Below is a small trained network, with its code and all its weights. Each question gives an input and a class and asks what happens when units are switched off, that is, made to give their printed mean instead of their output.

import numpy as np


def w(rows, s, z=0):
    codes = np.array(rows[::2]) - 128.0
    scale = np.full(codes.shape[1], s)
    scale[-1] = z or s
    return codes * scale


def f(y):
    return y / 2 * (1 + np.tanh(0.7978845608 * (y + 0.044715 * y**3)))


def log_softmax(a):
    a = a - a.max(-1, keepdims=True)
    return a - np.log(np.exp(a).sum(-1, keepdims=True))


def net(x, mask):
    res = np.array(x, float).reshape(1, 4) / 4 @ E
    y = f(res @ A[0][:, :-1].T + A[0][:, -1])
    res = res + np.where(mask, y, B[0][:, -1]) @ B[0][:, :-1]
    return log_softmax(res[-1] @ U[:, :-1].T + U[:, -1])


A, B = {}, {}
E = w([
[151,139,127,85,118,189,114,134,111,63,169,186],'x0',
[108,199,190,32,98,162,79,166,166,156,155,100],'x1',
[126,91,93,114,17,159,124,169,73,102,89,105],'x2',
[143,154,162,157,247,155,240,144,103,98,128,63],'x3',
],0.013)
A[0] = w([
[170,79,90,139,151,124,108,64,93,52,163,201,252],'neuron 0',
[174,152,132,160,164,182,212,130,72,57,133,137,227],'neuron 1',
[128,197,194,143,163,133,160,117,162,135,122,106,198],'neuron 2',
[114,171,176,127,104,116,93,127,164,180,156,146,29],'neuron 3',
[115,113,103,161,109,114,209,151,10,87,80,82,254],'neuron 4',
[114,158,163,100,129,174,120,155,123,134,166,134,5],'neuron 5',
[108,34,61,188,113,73,137,81,122,154,66,135,189],'neuron 6',
[144,118,36,118,76,149,101,146,105,117,125,150,183],'neuron 7',
[151,158,149,169,200,93,180,119,146,175,150,115,164],'neuron 8',
[110,145,159,69,86,181,97,163,118,96,122,126,143],'neuron 9',
[103,149,118,85,121,62,101,71,147,142,120,170,44],'neuron 10',
[118,115,122,84,65,128,87,150,112,103,148,143,221],'neuron 11',
],0.011,0.0042)
B[0] = w([
[132,181,125,169,114,148,176,211,68,71,113,121,219],'neuron 0',
[176,77,138,108,162,138,152,153,60,170,175,94,237],'neuron 1',
[105,92,106,106,139,95,115,96,198,108,173,155,197],'neuron 2',
[105,116,131,175,120,147,149,143,100,125,121,86,175],'neuron 3',
[41,136,94,253,146,205,189,176,105,98,144,82,245],'neuron 4',
[169,134,145,110,114,136,114,93,118,136,126,102,159],'neuron 5',
[199,154,174,126,55,135,85,95,75,176,84,136,248],'neuron 6',
[141,179,171,161,93,150,113,111,174,136,77,183,206],'neuron 7',
[108,73,104,96,161,83,101,65,174,139,134,136,224],'neuron 8',
[151,108,178,116,59,199,103,116,74,125,68,143,201],'neuron 9',
[124,137,103,151,162,73,155,139,83,151,131,100,171],'neuron 10',
[178,163,147,207,82,156,106,121,105,162,105,129,215],'neuron 11',
],0.013,0.018)
U = w([
[117,86,102,159,159,140,194,187,93,135,148,79,205],'0',
[148,119,86,70,155,35,114,132,141,144,140,181,69],'1',
[50,105,85,112,159,75,112,102,234,124,143,157,119],'2',
[147,107,139,11,119,164,114,133,140,68,139,166,135],'3',
[131,179,126,178,93,153,126,190,113,104,83,166,5],'4',
[162,136,141,129,89,122,60,74,118,194,87,153,212],'5',
],0.012,0.0025)

Each question gives the input, the list of numbers given to net, and the class t.
The units are the neurons (one row each of A and B). Each row of codes is followed by its name. A weight is (code - 128) times the scale printed after its matrix; where a second scale follows, it is the last column's (A, B and U).
mask holds one flag per neuron, in row order. A switched-off neuron (its flag False) gives its mean, the last column of its row in B, instead of its output. The means were averaged over made-up inputs and are rounded, as every weight is.
A unit's drop is (log p(t) with every unit on - log p(t) with that unit switched off) / (log p(t) with every unit on - log p(t) with every unit switched off).
The circuit of an input: a set's keep is (log p(t) with only the set's units on - log p(t) with every unit switched off) / (log p(t) with every unit on - log p(t) with every unit switched off). Starting from all 12 units, units are removed one at a time, each time the one whose removal leaves the highest keep (on an exact tie, the one counted first), for as long as the keep stays at least 0.8.
units of the circuit, in order: the units of the circuit, biggest drop first
top k neurons: the k neurons with the biggest drops, biggest first
drop of u: that unit's drop, to one decimal
input [-1,6,-7,-4], class 2: top neuron => (neuron 6)
input [1,0,-4,6], class 2: top 2 neurons => (neuron 8; neuron 2)
input [-2,-5,-8,8], class 2: top 2 neurons => (neuron 8; neuron 2)
input [-5,-3,-7,-1], class 1: units of the circuit, in order => (neuron 4; neuron 11; neuron 9)
input [1,0,-1,-6], class 4: top 4 neurons => (neuron 8; neuron 6; neuron 1; neuron 2)
input [2,-3,-1,-7], class 4: top 2 neurons => (neuron 0; neuron 8)
input [6,-1,-6,4], class 1: top 3 neurons => (neuron 4; neuron 8; neuron 2)
input [1,1,-4,-7], class 4: top 2 neurons => (neuron 8; neuron 6)
input [6,6,-3,-3], class 5: top 3 neurons => (neuron 4; neuron 0; neuron 5)
input [6,8,-7,6], class 3: top 4 neurons => (neuron 5; neuron 4; neuron 9; neuron 1)
input [7,1,-7,5], class 1: top 2 neurons => (neuron 4; neuron 1)
input [4,6,0,-3], class 5: top 2 neurons => (neuron 4; neuron 0)
input [-4,7,3,2], class 5: drop of neuron 0 => 0.8
input [-8,-7,-7,2], class 5: units of the circuit, in order => (neuron 6)
input [-7,3,-7,6], class 2: drop of neuron 1 => 0.0
input [1,0,-4,-8], class 4: drop of neuron 6 => 0.1
